Here is a tiny trained network, its code and every weight. The questions are about switching its units off for an input and a class, where a switched-off unit gives its printed mean instead of its output.

import numpy as np


def w(rows, s, z=0):
    codes = np.array(rows[::2]) - 128.0
    scale = np.full(codes.shape[1], s)
    scale[-1] = z or s
    return codes * scale


def norm(h):
    return h / np.sqrt((h * h).mean(-1, keepdims=True) + 1e-5)


def f(y):
    return np.maximum(y, 0)


def log_softmax(a):
    a = a - a.max(-1, keepdims=True)
    return a - np.log(np.exp(a).sum(-1, keepdims=True))


def net(x, mask):
    res = np.array(x, float).reshape(1, 7) / 4 @ E
    u = 0
    for l in range(2):
        y = f(norm(res) @ A[l][:, :-1].T + A[l][:, -1])
        res = res + np.where(mask[u : u + 8], y, B[l][:, -1]) @ B[l][:, :-1]
        u += 8
    return log_softmax(norm(res)[-1] @ U[:, :-1].T + U[:, -1])


A, B = {}, {}
E = w([
[134,92,76,167,72,107,153,44,60,164,101],'x0',
[92,166,65,214,150,173,65,183,139,164,112],'x1',
[165,254,128,106,134,172,95,121,156,97,90],'x2',
[35,165,154,139,102,92,130,40,88,86,71],'x3',
[149,120,118,110,163,150,229,125,85,161,112],'x4',
[111,124,109,181,101,144,109,175,131,133,19],'x5',
[85,87,112,122,68,103,45,137,73,110,135],'x6',
],0.0034)
A[0] = w([
[110,104,191,16,136,119,253,122,158,82,171,35],'0.n0',
[77,159,123,189,179,130,168,242,170,138,91,62],'0.n1',
[143,120,72,160,158,96,173,131,128,135,123,69],'0.n2',
[119,233,158,129,124,168,171,111,163,127,174,4],'0.n3',
[102,193,104,55,140,125,7,122,55,112,227,22],'0.n4',
[83,223,167,82,162,150,176,55,93,121,107,119],'0.n5',
[13,67,139,191,149,111,110,111,147,132,191,134],'0.n6',
[81,175,208,108,144,113,50,174,189,100,129,18],'0.n7',
],0.0052,0.0015)
B[0] = w([
[206,81,251,113,149,91,127,136,118,155,97,254],'0.n0',
[139,190,160,148,39,199,74,123,220,144,184,210],'0.n1',
[135,115,171,96,108,123,117,158,170,46,131,166],'0.n2',
[118,90,77,137,162,87,183,124,72,125,156,191],'0.n3',
[133,124,253,143,93,191,156,188,228,83,54,214],'0.n4',
[120,74,30,157,72,88,108,63,87,109,155,242],'0.n5',
[133,59,32,95,113,127,129,164,55,127,97,216],'0.n6',
[162,201,164,133,59,208,120,96,173,192,123,208],'0.n7',
],0.0041,0.0042)
A[1] = w([
[131,132,71,95,208,128,120,199,157,177,190,133],'1.n0',
[32,103,100,122,125,59,111,51,47,114,76,178],'1.n1',
[156,104,159,92,135,112,187,109,129,166,120,103],'1.n2',
[112,133,162,134,102,107,135,90,113,122,161,164],'1.n3',
[82,207,139,89,110,128,40,130,167,69,135,42],'1.n4',
[112,166,108,103,190,161,141,143,155,126,205,102],'1.n5',
[74,2,126,153,99,128,72,215,111,142,147,134],'1.n6',
[72,181,93,180,172,201,132,210,139,167,82,2],'1.n7',
],0.0075,0.00098)
B[1] = w([
[95,160,97,136,107,105,128,88,72,89,88,167],'1.n0',
[142,146,2,177,112,129,128,124,77,110,144,254],'1.n1',
[82,125,149,117,151,98,64,152,127,104,157,200],'1.n2',
[117,126,104,133,188,163,161,201,126,177,77,171],'1.n3',
[86,143,134,149,135,179,167,126,195,187,126,201],'1.n4',
[145,72,100,133,121,106,134,103,89,155,82,158],'1.n5',
[135,160,62,147,154,109,173,80,79,108,114,236],'1.n6',
[92,134,185,106,98,150,109,129,196,128,155,207],'1.n7',
],0.0078,0.0069)
U = w([
[117,111,11,171,133,81,143,91,41,105,120,225],'0',
[171,60,254,52,210,49,124,153,119,119,154,9],'1',
[88,178,182,145,85,203,104,138,254,162,120,117],'2',
],0.006,0.0012)

Each question gives the input, the list of numbers given to net, and the class t.
The units are the neurons (one row each of A and B). Each row of codes is followed by its name. A weight is (code - 128) times the scale printed after its matrix; where a second scale follows, it is the last column's (A, B and U).
mask holds one flag per neuron, layer by layer. A switched-off neuron (its flag False) gives its mean, the last column of its row in B, instead of its output. The means were averaged over made-up inputs and are rounded, as every weight is.
A unit's drop is (log p(t) with every unit on - log p(t) with that unit switched off) / (log p(t) with every unit on - log p(t) with every unit switched off).
The circuit of an input: a set's keep is (log p(t) with only the set's units on - log p(t) with every unit switched off) / (log p(t) with every unit on - log p(t) with every unit switched off). Starting from the 12 units with the biggest drops (on a tie, the unit counted first), units are removed one at a time, each time the one whose removal leaves the highest keep (on an exact tie, the one counted first), for as long as the keep stays at least 0.8.
circuit, biggest first: the units of the circuit, biggest drop first
k most important neurons: the k neurons with the biggest drops, biggest first
k most important neurons of layer l: the k neurons of layer l with the biggest drops, biggest first
drop of u: that unit's drop, to one decimal
input [-2,-3,7,7,-1,3,5], class 2: circuit, biggest first -> 1.n4
input [-5,-5,3,-7,4,6,8], class 2: 2 most important neurons of layer 0 -> 0.n5, 0.n6
input [-7,1,0,-7,8,-6,5], class 1: 3 most important neurons -> 1.n1, 0.n0, 0.n5
input [0,-8,-3,0,-4,-7,8], class 1: circuit, biggest first -> 0.n4, 1.n1
input [7,7,2,-6,-8,-4,-3], class 2: 2 most important neurons of layer 1 -> 1.n1, 1.n7
input [7,-1,3,-7,1,-5,-6], class 1: 2 most important neurons of layer 1 -> 1.n1, 1.n6
input [2,-5,8,6,-8,-1,3], class 2: 2 most important neurons -> 0.n4, 1.n4
input [-4,-3,-8,-2,-1,5,-4], class 1: 4 most important neurons -> 1.n1, 0.n0, 0.n5, 1.n2
input [-1,-2,0,-3,-2,-3,1], class 1: 2 most important neurons of layer 0 -> 0.n0, 0.n1
input [3,-5,1,0,6,-5,5], class 1: 2 most important neurons of layer 0 -> 0.n0, 0.n6
input [-1,2,2,8,-5,3,6], class 2: 3 most important neurons -> 1.n4, 0.n7, 0.n4
input [4,3,7,3,1,7,-2], class 2: 2 most important neurons of layer 1 -> 1.n7, 1.n6
input [-2,-6,-4,-5,-1,-4,1], class 1: 2 most important neurons -> 0.n0, 1.n1
input [-3,-5,5,-5,5,-1,1], class 1: circuit, biggest first -> 0.n0
input [5,7,4,2,1,0,-7], class 2: 3 most important neurons of layer 1 -> 1.n1, 1.n7, 1.n6
input [-4,-8,8,-3,4,-6,7], class 1: drop of 0.n0 -> 0.2
input [4,6,8,-7,-1,-6,2], class 2: drop of 0.n4 -> 0.7
input [2,-7,8,-1,-3,4,8], class 2: drop of 1.n6 -> 0.0
